Rows, each with the group of its hidden value
[-156 -369    3  104 -106 -121  -46  -30    4 -122  337  193    6  -68
   25 -181  427 -505 -525 -276  -24  257  -14 -283  -77 -244  215 -107
  123  -22 -109 -211  174 -153  575  494 -258  130  116  310 -282 -125
   58  174]
<82>
[ 165  -15  183   80    9   50  -27  265   64  277   29  264 -115  -31
  101   -9   29  152  149 -157   87 -138   88  -64 -271  -74  -37 -105
  -33   60   87   60 -146  -39 -202 -280 -139  -26 -210 -167  280  -94
 -124 -145]
<79>
[-428 -233 -231   77   48   56 -203  181  330  -67   56 -284  129 -177
    3 -244  201   -9 -275   78 -191  220  229  294  -69  125  200   39
  135 -338 -178  363   89  199  337  426 -254  -37  109  204 -275  -35
    0   82]
<68>
[-117  482   80  139  107  142   75  107 -145  -16  153  216 -346  -32
   73  140 -297  419  363  -55  197   67  100  -10 -202  362 -115 -291
 -232 -226  245   90 -182 -138 -541 -296  -81  232 -437 -300  293 -171
 -154 -186]
<79>
[ 251  257  119  330   15 -138   97  275 -257    8   63  356 -336  243
  166  282 -104  455  342 -347  113 -110 -122  -67 -156  153 -142 -242
  -67   74  131   71   17    7 -406 -530 -165  155 -252 -256  264  -52
 -235  -21]
<81>
[  28 -453  195 -133  294  288  253 -117   62   84  122  483 -135 -322
  118   89  135 -466 -237 -350  101  -96 -110  -98  204 -280 -217  -51
  -68  219  -16 -206 -286 -589  -79  350   66  298 -117 -260  281 -297
   61   85]
<84>
[  70   48   33   71  197  158  -29  161  -35   78   66  337 -167 -169
  -14 -117  -58   26   36 -204  126  105  -53 -210 -132   52  -76 -244
  -83  -83  211   96   59 -338  -94  -43 -120  171 -156   29  197 -153
 -157 -198]
<67>
[ 400 -139   36  103 -170  133   43  -13 -470  -29 -242   46    2  -83
 -245  -53  -44 -137  -67   36 -209  288  182 -273  -73 -395 -176  218
    3   74    8 -105  216  177   45  240  114 -208  271   76 -122  -51
 -117   25]
<84>
[ -93  320 -148  167  -34 -138    3  317 -304 -312   40 -154  238  -68
  120   97   63  -30  176  312 -262  486  -30 -152 -228 -100  236  109
  297 -127  -13  103   42   13  -19   -1  -11  332  258  353 -171  141
 -202   48]
<86>
[ -54  -76 -298  342  -53  180 -257   68   46 -129 -267  -15   72 -183
 -199 -119  -82  -49 -101  257 -132  362  306  184 -156  109  218  -37
  -85 -396  -34  409  152  572  331   41  -84 -122  177  186 -464  224
 -338   23]
<68>
[ 372   21  174  109   74   42   -4  209 -217   -7 -113  349  -39  -77
  114  265   40 -136  142 -121   52   13 -118 -151  -74 -221 -121  -88
   74  227   42  -39  -37 -244 -104 -304  202  255  -25 -168  383   11
  -19  -37]
<82>
[  62   51    2  126  151  148  -61   90 -129  196  -13  234   15 -144
   51   -1  -48  -31  100 -121   41  190  -96 -220 -156 -100   31  -12
   57  -57   97  153  -40 -272 -154  -66  -90  264   12  -19  169 -169
 -121 -175]
<79>
[ 206 -169   -2  109  111  -26  217  191 -152 -284  155  451 -197  -18
  140  201  125  -56   12 -372  -75   26 -241 -153   42 -108 -208 -151
  -36  121  -17 -161  -59 -232 -146   50  -26  152  -18  -96   26 -141
 -332   91]
<81>
[-138  314 -128  -56   59 -147 -140  420 -167  -17  166 -226  -26   21
   71 -237  124   93   14  118 -125  301   22 -122 -424  -23   20  -72
  236 -176  103   95   70  -90  -94  -55 -134  276   13  500   33   56
  -95  -27]
<81>
[ 325   61   28  175   32  199 -146  209 -251  299 -261  246   28 -113
  -98  -23 -225  124  316  -47  -93  221   52 -269 -249 -232  -12  226
  -50    5   98  162   10    6  -98 -285 -125   21   71  -68   97 -105
 -222 -252]
<78>
[ 560  108  202  -70 -290  -35   36  250 -434  -62 -259 -169 -190   89
 -229 -111  -94  374  117  103 -133  -86  393  -77 -197 -176 -453  -27
   -4  100  176 -156  298  305 -313    9  302 -558  -46  -86  216   18
  -17  -59]
<82>
[-102  132   83   75 -275   32   -5 -144 -147 -129   50 -124 -218  -51
  -86 -158   -1  177  -55  -10  256   46  300  -15  -80  150  -89 -210
  -61 -274  188  -47  108  120  -14  266  -53  -46 -169  -71 -151  -81
  115  -13]
<78>
[ 160  287   58  125  208  183   53  107 -337  192    8  363  -93 -109
   37  100 -250  122  318 -108   37  234 -129 -367 -196  -72  -50  -41
  -49  -17  217   56  -81 -389 -447 -228  -46  303 -109 -116  309 -239
 -230 -272]
<79>
[ 276  -49  -35   80  258  260   49  201  -23  191 -256  132  -35 -114
   49  193 -136  160  160   55 -130 -100   58  244 -106  -29 -268  -45
    9    7   -4  346 -201  111 -613 -224  266  -65   -7 -281  381   -7
 -315  -64]
<79>
[ -76  168  -36 -182  106  -94 -203  390   33  122   19   -5 -251  -11
  244 -179   60  229  245 -219  222 -169  -81  115 -293   55 -243  -61
  103 -122  192   39 -307 -221 -189 -376 -146  503 -269   74  119   34
   17  -19]
<81>
[-219  169  115   91    2  156   33  339   71 -164   70  -31  102 -303
  118   23   -3   24  317   78  -31  210   85   39 -112  100   22  227
   56  -82    3  202 -241 -149   26  -30 -178  334   49  -20  119  -19
   78  -54]
<84>
[ 379   67   11  189   87  142 -134  237 -176   98 -259  251 -136  -34
  -38  120 -135  184  219 -119   21   41  -11  -34 -138  -39 -186  -90
  -60   15   83  215   78   26 -176 -367   74   36  -42 -166  259   -9
 -192 -154]
<67>
[ 298 -204  128  -61 -157   28   27  181 -181   64 -100  -82    9 -110
  -64 -260  214 -120 -103 -102  -20  -15   85 -152 -153 -318 -291  131
  198  104   79  -22   75   -2    5  208   33  -79  232  209   42    9
   40   34]
<81>
[-198  281 -123  101  173 -295  102  -23 -349 -136  358   62 -177  203
  142   49   98   80 -273  -56    7  264 -118 -259 -102   62  208 -548
  193 -147  158 -134  340 -342 -237  225  -33  291 -218  256   21 -149
 -123   73]
<86>
[ 261 -104  -59   37 -110 -203 -153  265  -75 -125 -254 -138    1   55
   14 -120  123  300  -39  -26  -33 -128  106   98  -17  -44  -94 -186
  224  -51   92   96  358  137   42   75  127 -242   18   22  -53   69
  -43   -6]
<86>
[ -18 -233 -282  300   63  145 -295   96  141  -38 -226  -39  244 -205
  -59  -52  160 -233 -245  138 -128  309   60  162  -86  -23  222  -51
  172 -259 -150  505  184  282  337  133   17   24  336  209 -216  146
 -195    9]
<78>
[ 268 -182  -12   26  -18  -90  -74  142  -98   75 -257 -183  112    4
  129   12  246   46  -88  -58   26 -148  -70  120    6 -219 -164  -44
  399   67  -12  213  143   -9 -132   72  211   57  208   16  139   62
   66   70]
<68>
[-273   59   30 -165  275   11   36  126    8  303  209  153 -189 -107
  152 -283  -77  128   40 -210  123  -43   15 -129 -168   19   -6  -91
   27 -120  274  -52 -183 -466 -266   64 -298  355 -339   69   96 -229
  -17  -73]
<86>
[-119 -161 -205  170 -116  -33 -373  182   27 -101  -83 -153  165  -97
  -30 -141  245 -173 -186   -3 -130  390   51  -12 -135 -137  228  137
  188 -202 -189  208  223  141  612  185 -204  145  264  284 -315   19
   56   33]
<68>
[-363 -325  112 -145 -160  383   40 -237  205   44  -64 -254  -30 -439
  -97 -324   46 -205 -158   31  173  -26  447  273   91   -6 -191  302
  -70 -250   10   70 -329   95  173  618 -111   56   22 -143 -240 -111
  334  128]
<68>
[ 278 -254   41   56  -79   91 -337  375  284   28 -194  498 -123 -231
  134 -115  134  -72  255 -377  303 -214  -98   10 -209  -79 -138  -24
 -116  -26   98   46 -319  -41  352 -485 -166  228 -112 -151  -68   89
 -173 -158]
<79>
[ 131  135 -353   -3  291 -263  -68  186 -354   -3   20   37   49  144
  231   48  161   -1 -113   -6 -128  204 -375 -198 -216 -224   52 -320
  426 -102  104   58  143 -282 -407  -34  181  397  111  387  -24   21
 -419   19]
<78>
[ 221 -530 -124  -34  -44  462 -176   28   80   33 -482 -110   72 -406
 -251 -259   -1 -196  -86  -44 -134   47  245  268   63 -199 -432  436
  -40 -139 -108  316 -111  322  179  349  127 -206  387  -82 -198    4
  -40   32]
<67>
[ -44   49   81  -74  -26  -30  199 -113 -382   33  134  149  -98  -19
  227  171   23  -88  158 -182   72   99 -130 -256  -43 -337  -72  188
  105   59   42 -343 -346 -343 -280  106  -78  519  -64 -138  -81 -223
   -3  110]
<67>
[ 236   38  227 -233   31  -14  194  178 -145   62 -148 -377  -48  -40
   -9 -130   48  378  -66  147  -17 -298  271  146   33  -34 -401 -231
  275   99  206   73  264 -148 -596  332  399 -357 -110 -117  540  -94
  213  -47]
<86>
[ 102  118    1  181   14  223    9  184 -143 -225  -70  169   50 -228
   43  259  -33 -111  247   71  -78  297  -29  -40  -98  -55  -70  106
  -19  -44  -72  138 -189  -30  -81 -120   96  265  136 -119  106   -4
 -165  -55]
<78>
[  26  260   16  133  145  368    6  100 -223   41 -164   33  -58 -242
  -98  116 -260  -20  224  216  -57  314  175   45 -159   37 -142  111
 -106 -115   59  274 -159   32 -284 -164  108  248   22  -67  249   20
  -76  -71]
<81>
[   8  -83 -101  -90 -203  -97 -215  279  -65  -56 -133 -337  -73   -4
  -18 -348  103  356   94 -190  -36  -17  119   83 -118  -21 -270  221
  165 -197   49   90  112  126  101  198 -192  -61   92  101 -236  -86
   84   -6]
<68>
[ 234   89  193 -157 -195 -184  164  -26 -298   -2   -5 -115 -163   66
   18 -197   61  380  -25  -59  213 -232  153 -222  -29 -110 -208 -350
  176  -12  353 -262  285 -216 -384  331  147 -244 -224  -74   96 -183
   60 -115]
<78>
[ 347 -483  201  434 -385  396  -52  119  208 -301 -394  303  210 -513
 -290  -99   54 -331   45   24   15  119  359   31   94  -67    0  261
 -202   -2  -53  277   81  488  736  152  -71 -401  405 -143 -302  207
  -84  -43]
<86>
[ -88  -56  214   58   32  -97  234  224  103  -66  127  170   79 -107
  354  227  123   72  215  -85   31 -194  -21   75   34  -49   89   11
  177  135    5  -32 -295 -226 -208  -35  -78  244 -127 -274  155  -47
    5   92]
<82>
[ 278 -388  -98  139 -310  122 -394  112   19  -30 -526  -65    2 -116
 -115  -67   65   11   74 -127   -1  -15  217  261   -9 -206 -180  365
  -26 -102 -168  169  -13  525  509  -72  -29 -111  221 -190 -372  117
   48   80]
<68>
[   7    9   -1 -127   30  -51  -78    0 -165  -93 -106 -197  -81  -49
   68  -23  117   65 -141  -21  117  -14   38   68   86  -62 -164 -193
  215  -61   78  -26  183 -257  -69  266  233  175  -87  -51  153 -101
  257   35]
<84>
[ 119 -257  102  104   11  456  -48   11   67  -40  -75  455  -97 -388
 -112   62  -58 -305   63 -185   34  181  105  -80  -24 -118 -165  151
 -316  -23  -73    2 -276  -75  187   56  -34   64   -1 -310   62 -196
  -94 -121]
<79>
[ -83 -509 -254  -83  366   15 -243  287  332   62   33 -106   58 -116
   29 -280  395 -198 -599 -221 -225    2  -71  256    2  -19 -120 -228
  294  -94 -170  369  292 -160  170  444   60  -76  156  282  178  -94
    1   85]
<82>
[ 259  -90   17  175 -244 -218  -16  -55 -208 -181  -51  130 -152  147
   79   94  194  120 -115 -203  192 -107  -13  -83    6  -92  -36 -350
  107  -36   78 -141  235   94   27   77   79  -65  -68 -121 -162  -15
  -92   64]
<78>
[ -97   37  -58 -252   79  172  -72   41  -68  132 -192 -465   17 -195
 -131 -315  -78  233 -102  271  -79   63  357  153  -58  -22 -193   -7
  152 -238  138  178  153  -42 -280  458  183 -173  -44   54  115 -136
  144 -103]
<67>
[  48   91  153   20  -24  -52  -92  178  -57  124  146  343 -351   20
   62 -151  -16  215  127 -380  284  -71   11 -244 -200   31  -67 -239
 -146  -41  246 -169   13 -283   42 -198 -316  181 -397  -79   93 -190
   -3 -156]
<68>
[  57  257  108   49 -151  -55  -98  274  -98   54 -121  117 -156  -92
  177 -136  -85  202  465  -88  344 -152   50   -1 -293   57 -118   53
   31 -115  329   30 -355   18 -111 -515 -179  450 -166    1  -92  210
  -46  -30]
<86>
[  -2 -441 -110 -201   96  440 -167   20  202  -23 -421 -197   93 -485
 -157 -242   -9 -145 -110   78  -76   16  267  343  175 -112 -326  281
    1 -178  -65  261 -105   30  157  482  204  -88  181 -145  -73  -74
  123  -13]
<68>
[ -27  433  -27  306 -231 -484 -249  244 -381 -177  252  171  -95  306
  137   89  123  129   58  -54   50  394  -51 -450 -376  -56  487 -323
  129 -102   98 -243  368  -42  364 -320 -298  310 -198  283 -203   34
  -70  -35]
<82>
[ 166 -234  -35  213   42  294  -38  104   53  -93 -293  418 -137 -236
  -25  164 -220  -10  250 -132  -27  -31  153  234   34   29 -166  167
 -294  -72  -26  136 -323  288   29 -239  -14   35  -47 -400 -153   65
 -289   61]
<82>
[-195   42  163   40   25   29  149  165   -8   44  216  219   64 -182
  190   51   31  -59  190  -27  -18  168   31 -236 -125 -171  244  130
   34   33   30 -128 -247 -313   16   57 -313  314 -117  -39  -12 -173
  -47  -47]
<68>
[  32  454  289  224 -140 -112  -96  312 -151   70  188  391 -151    5
  166   75  -72  250  471 -181  312  137  -42 -443 -327   33  253 -160
  -75   14  255 -119  -20 -349  105 -530 -406  405 -358  -86  195 -112
   29 -294]
<67>

Next part:
[-278 -113  113 -400  110 -187 -125  -57 -316  284  -25  404  -46   85
 -273  420  -65  164   21   35  209   80 -301  350 -129   63  206  227
  119  -18  -32 -326  297  -65 -119  110 -259   60 -177  380 -145  129
  266   24]
Fj
[-198   -7  214 -112  -66 -174 -316  -36 -219  254   31  256 -126   64
  199   42  -43  217  -32  -72  140 -115   -4   22  -83 -217 -116 -204
   36  -20 -205   -7  190  101    5   52  -64 -109 -124  -75 -143  327
   20  -49]
FD
[  86  347  322  -77 -315 -233 -479 -182 -243   85 -159   11  157 -158
 -180  -34 -187   54   22 -373   72   81 -105  -20  -34  183    2 -361
 -133  194 -266  154  282  -67   84  152  110 -118 -344   -1  -27  364
  128   44]
DN
[-180 -356   42 -198  133  -41   51   88 -132  130  106  443   26  210
  241  -59 -207  156 -260   75   92 -215  -70 -100 -220 -266 -191   11
  114  -28  -48 -126  130 -117   66   51  206   41  -53  -79  200   82
   36 -106]
TD
[-185  160  190  159 -158 -291 -560   45 -239   26  -75   90  -55 -336
   78  104  -77 -105  -66 -362  155 -113 -300  205   79  -34  -43  -22
 -140  250  -46   47   74  165 -219  -36 -307 -150 -178   72 -176  105
   90  321]
TD
[ 102 -269 -240 -287  173  189 -115 -208 -253  132  178  323  -62  195
 -136   51  -86  163  388  159   35  115  -60   22  134  277  251   31
  183 -195    2  -17  171  -44  -67  181  -45  100   50   25 -110 -108
  -58  -77]
Lz
[ 327   14  251   28 -219 -147 -294 -240   24  -21  -59 -235   61  -85
 -489 -159  -91  462  452  -83 -304 -144  134  205  310  172 -543  165
   57  283 -305  -43  -98  228  413   -4   -8  -24  -84    1 -219 -211
 -433 -259]
Fj
[  46  182   22    1 -193  -90 -346   70  -51   -1  -60 -248  -83  -84
 -382  -59   35  150  174 -213 -238   73  190   96   71  150 -262  -26
   81  218 -189   17  -41  173  191 -102 -129  -46 -208   41 -247   47
 -100   92]
JF
[-616   29   77   45 -299 -342  389   26  191  -86 -407  246  270 -326
  132  252  -15 -183 -175 -229 -238 -263 -310  484   81 -300 -606  303
 -121  582   16   92    5  -73  -21   93   31  -13 -106  -80  319   81
 -204 -158]
JF
[ 139   44 -155  -34  -10   68 -486   83 -271 -125  -60 -154 -214  189
 -444 -127 -159  192  173 -242   50   14  123  -27  158  236   63 -181
  121 -161   20   34  -81   60 -162  -13 -378  -45 -147  187 -453   18
 -114  226]
HC
[-178 -101  181  -60   83 -225 -208  176  -10  163  102  225 -112 -132
   23  212   19  145 -122  -65   49  -77  -86   57 -219  -70  -44  168
   63  167  -41 -285   41  111    7 -143 -122  -40 -130  109   13  113
  211  131]
NQ
[ 177   41  152 -268  -55  -37 -391 -314 -283  206   81  149  -91  185
 -280   44 -132  358  311  -59  146  113   34  -83   76  204  154 -262
   65 -137 -200  -39  235   18   52  202  -62   13 -143   73 -231  266
   24  -97]
TD
[ -67 -276 -387 -181  218  232   74   45  191 -136   65  298  -88  186
  -59  153   -6  188  199  -42 -120  -10  222 -270   65  312  224 -257
  113 -232  243  -21 -141  -70 -114  130   30  -33   85  -97   64   34
  -76 -106]
NQ
[ -63   72  -50  -61 -234 -109 -150 -122  -59 -263 -382  -20  265  -24
 -475  -15 -283  -34  -33 -438 -100 -126 -109   83  183  301 -231  -53
 -154  240  106  172   16 -180    6  215   -6   73 -182  138   39   -6
 -154  -10]
JF
[ -29  514  -36 -132 -268 -127  107  163  149   -5 -216   -9   -9 -128
 -291  292   23   47   76 -317  -72  399  130 -261 -201  320  237 -422
  157   93  -65   -1   53 -189  -54   21   67  -35 -406   16  124  708
  297  100]
Lz
[ 154 -282 -108  -86   16   67 -388  -61 -155  -76  -83  102  180  189
 -178 -223 -283  361  164 -111 -141 -349  138    3  240  285 -370 -119
   95 -180  -40  115  -78   68  352  148  195  -33   17  -44 -214 -350
 -413 -281]
DN
[ 124  138 -223 -168 -112  118 -325 -137 -407  104    1 -107  -55  285
 -331 -130 -134  156  368  -86   37  210   85   48  213  206  -16 -189
  253 -225 -121  231  120    9   40  152 -123  137 -142   46 -447   80
 -174   92]
MP
[  78  -67 -177   37   47  -47 -136  163 -262    3    2   -1  -44  152
 -202  -10 -239  213  174  -35  142  -58 -153  132  160   43 -206  246
  379 -171   78  -51 -152   47  -39  -55 -238  202  -79  184 -360 -158
 -190  203]
Lz
[-409  -24  -36 -128  -34  -99 -193   13 -103  -36 -146  110   28  100
 -107  126  -63  -29 -160 -302   26  -91  -41  148    8  -75 -116 -120
  -97   76  104   87   63  -39 -125  127 -158  -22 -119   78 -104  130
    8  129]
HC
[-403 -494  -21 -114  488  -53 -140  280  128  110  319  564 -140  -39
  400  354   81   50 -282   11  153 -185 -110  -93 -329 -105  288  101
  -10  -55  281 -343  -18   58 -229 -109  -86 -112   91   15  186  -45
  352  217]
FD
[-447  147 -441 -101  -98  108  -17  186   33 -240 -313  220  -44   30
   25  186  -14 -253 -132 -434  -47   66   98 -173   16  221  274 -573
  -84  -83  270  297   -1 -206 -413  190 -115 -153 -146  -84   54  422
   77  139]
HC
[-127  326 -228   73 -261  -49 -129  -13 -165  -61 -220  -62  114  -80
  -87   25 -109 -189  164 -340   11  135 -128   88  170  182  -42 -145
   75   58   74  391   38  -86 -159  140  -89  107 -168  -34 -153  206
 -104  230]
RD
[ 164   74 -341  123   30  227   31  381   79 -425  -68 -120 -129   97
  -98 -236 -174   77   97 -234 -123   50  193 -243   95   92   90 -461
  223 -176   92  123 -339 -141 -309  -84  -69 -264 -165 -148  -64   82
 -177  212]
MP
[-186  -56  355   79  -73 -288 -246  138 -151   26  -11   91  148 -115
  189 -136 -209   53 -315 -199   49 -274 -227  216 -114 -413 -463   61
  -41  282 -180  -36   44   29   92  -74   90 -143 -205  -55   52  -35
  -22  127]
MP
[-293  362 -411   28 -177  126  -34  101    9 -102  -69   92  -63 -204
  229  142  145 -405  135 -337  -94  368   26 -139   58  175  368 -548
  -14   55   94  421   71  -99 -400  114  -39 -149 -163 -290   75  450
  142  314]
MP
[-112 -454   62  -95  395  -26 -288   93 -132  148  347  249 -230  114
   42   89    4  215   14  127  145 -143 -107  140 -106 -164   70  335
  106  -38   80 -317   -6  158 -151 -137 -309   -2   84  142 -166 -240
   83  220]
FD
[ 160  -94 -316  -95   86  168 -196  100    4   82  174   66 -197  229
  -90  -21   -4  327  281    9  -74   72  367 -386   25  300   29 -228
  317 -299   27   10 -114  116  160  -17   35  113    3 -104 -206  122
  -97  -25]
NQ
[-230 -104 -145 -322  238  -42 -288  170 -166  601  328  555 -150   50
  349  471  181  246  122  188  163  175   80 -159 -331  252  352  -99
  378 -395  -34 -195  241  179  214  -11  130   93  -41   -4 -164  289
  385   -8]
RD
[  24  -93 -183  155 -136  -91 -195 -167 -105   24  -87    2   52  -92
 -121  -36  -96   16  316 -106  -51 -169 -128  124  311  210 -369  427
   86  186  113  218  -38  142   55   45 -193  340  111    3 -173 -204
 -357   41]
SC
[  31 -191  105 -134  189   70 -103   84  113 -161   93   22    8  122
 -187  -96  -76  269   36  -93 -163  -77  145   51  -76  -26    2 -190
    1   12  -51 -125 -101  -64   -9   -8   60 -294 -102  -29   18 -105
  -62  -14]
RD
[-326 -129   -1  205   91 -123 -220   82   89  -84  151  136    4 -225
  337   78   20 -214 -159 -277   48 -146 -191   21    3 -204  -87   70
 -168  271  209   97  -85  101 -242  -49 -119  -30   37 -150  118  -52
   59  387]
HC
[-547 -432 -404 -187  349   88 -200  171  -49  165  200  656  -58   16
  470  359   91 -192 -215  -52  112 -108  -77 -146 -177  145  320  -41
  -12 -177  368   -5  121   30 -184   89    3   61  148  -67  122  -13
  280  161]
HC
[  43 -508  191 -271  247 -111 -145 -230 -213  224  150  233  -36  345
 -353   75 -191  568  228  233  116 -279 -120  309   99  -73 -313  540
  201  -82  -39 -358   45  109  199   71 -200  228   95  296 -281 -337
 -238 -209]
HC
[  62  321  304  221 -242 -166 -605 -103  -36 -134  -38 -209  -21 -114
   60 -209 -122   71   -7 -536   91  -63   95 -234   95  -82  -96 -608
 -244  146 -124  304  -18   84 -120   54  -55 -254 -209 -235 -125  373
  -51  252]
SC
[ -29 -104  -10   79  -84  -39 -126    9   -6 -112  -56   71   54  110
  101 -209 -217  150  -54 -205  -21 -259   74 -167   89 -120 -370 -181
   16   30    4  170  -95  -12   55   70  106    6  -36 -189   19   66
 -259  -39]
HC
[-307   18  -90  -26  -64 -164  198  264   39 -100 -226  248   16  -78
  -18  193 -136  -99 -253 -216   48  -66 -188    9 -162  -50  -54   80
   75  176  156  -73  -18 -192 -246  -20 -105   47 -188  103  199  268
  123  143]
NQ
[ 192  122   85  130 -185   61 -143 -161  -98 -159   47 -222   70   48
    2 -453 -173   36  215 -182 -122   11   41   18  187 -202 -274 -261
  -17  171 -219  358  -12  -54  -39   79  105 -127 -117 -301  -36   33
 -326   90]
RD
[-313   33 -379  142  -84   25 -229   98  105 -236 -199  -43   77  -45
   -8   50  -12 -186  -17 -456 -123 -122  107  -96  192  229 -157 -183
  -92   59  333  376 -172   33 -121   90 -111   69   20 -116  -88    6
 -180  218]
SC
[  42 -134  -55  -80    9  -91  -39  -29  115  134  105   76   77  -76
 -220  135   19  169  177    5 -186   19   53  -42  -37  259 -235  348
  154  214   12 -125   -8   95  331  -45  116  274  -17   30   78  -98
  -15  -36]
JF
[ -92 -258  -88  -35  276  -61 -257  402  -38  185  219  289 -216   79
  191  126  -21  221 -170   19  148 -122   90 -268 -313   28   63   71
  277 -193  114 -262  -66  117   12 -223  -81   59  -33   54  -79   85
  211  197]
SC
[ -47  -94   23 -122  -48  -11  -53 -286  163  -23  -33  290  374   44
  142   28 -173  145   77 -232  -80 -144   55 -242   56  220 -116 -381
 -130  -11   62  261   77 -145  245  347  521   13    5 -291  283  108
 -127 -275]
RD
[ -49   48 -110  116  -52  -16 -400  -11  -69  -50   48  -95  -70  -44
  -47  -69  -14  -57   90 -290   -6    2   54  -93  102  105  -56  -87
  -44  104   88  212  -32  109  -99   -6 -174   57  -37  -74 -161   46
  -57  294]
FD
[-146 -127  125 -409  146  -17 -157 -176   49  202  109  343    6  246
  -98  243    2  271  -36 -102   84   88  187 -306 -276  171  285 -371
  -64 -117   10 -112  257 -132   76  210  174    0 -101  -11  138  412
  290 -123]
SC
[-166 -220  184 -118  181  -62 -431  -92 -121   93  157  128 -137  124
  -15   49    9  245   58  -92   85 -140   20  140   16 -139    5  -80
  -78  -25  -33  -85   60  145  -99   35 -233 -167    0   25 -233  -29
  -23   84]
SC
[  95  -19 -416  153   97  242 -191  514   78 -321   99  -81  -69   -4
  104 -299 -103 -146 -176 -283 -172   52  268 -461 -139  175   87 -414
  143  -73  142  167 -247  -78 -108 -190  148 -158 -145 -236   98    3
   57  380]
MP
[ -89   32  365   87 -125 -302 -243 -166 -340   87   51 -119  105  -42
 -109 -125 -209   16    5 -139  163  -83 -424  483  129 -448 -465  398
   -3  362 -173   23  107   63  -45   -3 -223  119 -160  112 -193 -135
 -126  303]
Lz
[ 235  -63  -19  -21   38   35 -431 -154 -267  166  206   41  -64  124
  -23  -98 -115  349  444   29   78  -14   22   26  240  127  -73  -83
  237 -235 -139   83    2  193  125   70  -46   24    6  -70 -395 -109
 -239   -1]
DN
[ 185  -32  -72  198  120  161 -497  -55  -26 -171  391 -331 -189  -83
  -92 -252   90  -19  353 -177 -144  153  104   29  253  -19   39  -93
  -50  154  -23  148 -177  248 -171 -120 -248 -156   21 -181 -258 -283
 -134  471]
Fj
[  74  357 -303   25    6   71 -196  516  -13  -39   85  -52 -341  -80
  -90  138   69  -18   42 -231   44  418  202 -408 -238  290  486 -434
  329 -173   45  -72 -120  -12 -287 -239 -201 -117 -322   21 -140  503
  380  486]
Fj
[ -60 -368   52  -91  243  139 -391 -300  184 -187  216  123  130  143
   35 -110  -51  103   12 -285  -83 -185  186 -258   76  100   70 -388
 -376   42  180  171   -3  -17  -14  232  181 -151  136 -256  163 -149
  -71   15]
SC
[-219 -435   66 -156  385   43 -184  155    2   74  362  307  -43  190
  286   26  -28  250 -148   48   31 -168   50   -6 -152 -295  -47 -129
   70 -146   13 -208  -54   82   44  -31  121 -199   23 -125    7 -169
   64   71]
Lz
[-224 -227  -67   32  280   63 -324  350 -116  -19  253  175 -103   67
  380  -99  -46   23 -200  -97   65 -140    5   17 -146 -266   34 -220
   89 -160   44   -4  -93   77 -161 -118  -21 -279  -46 -136 -118 -111
   60  306]
RD
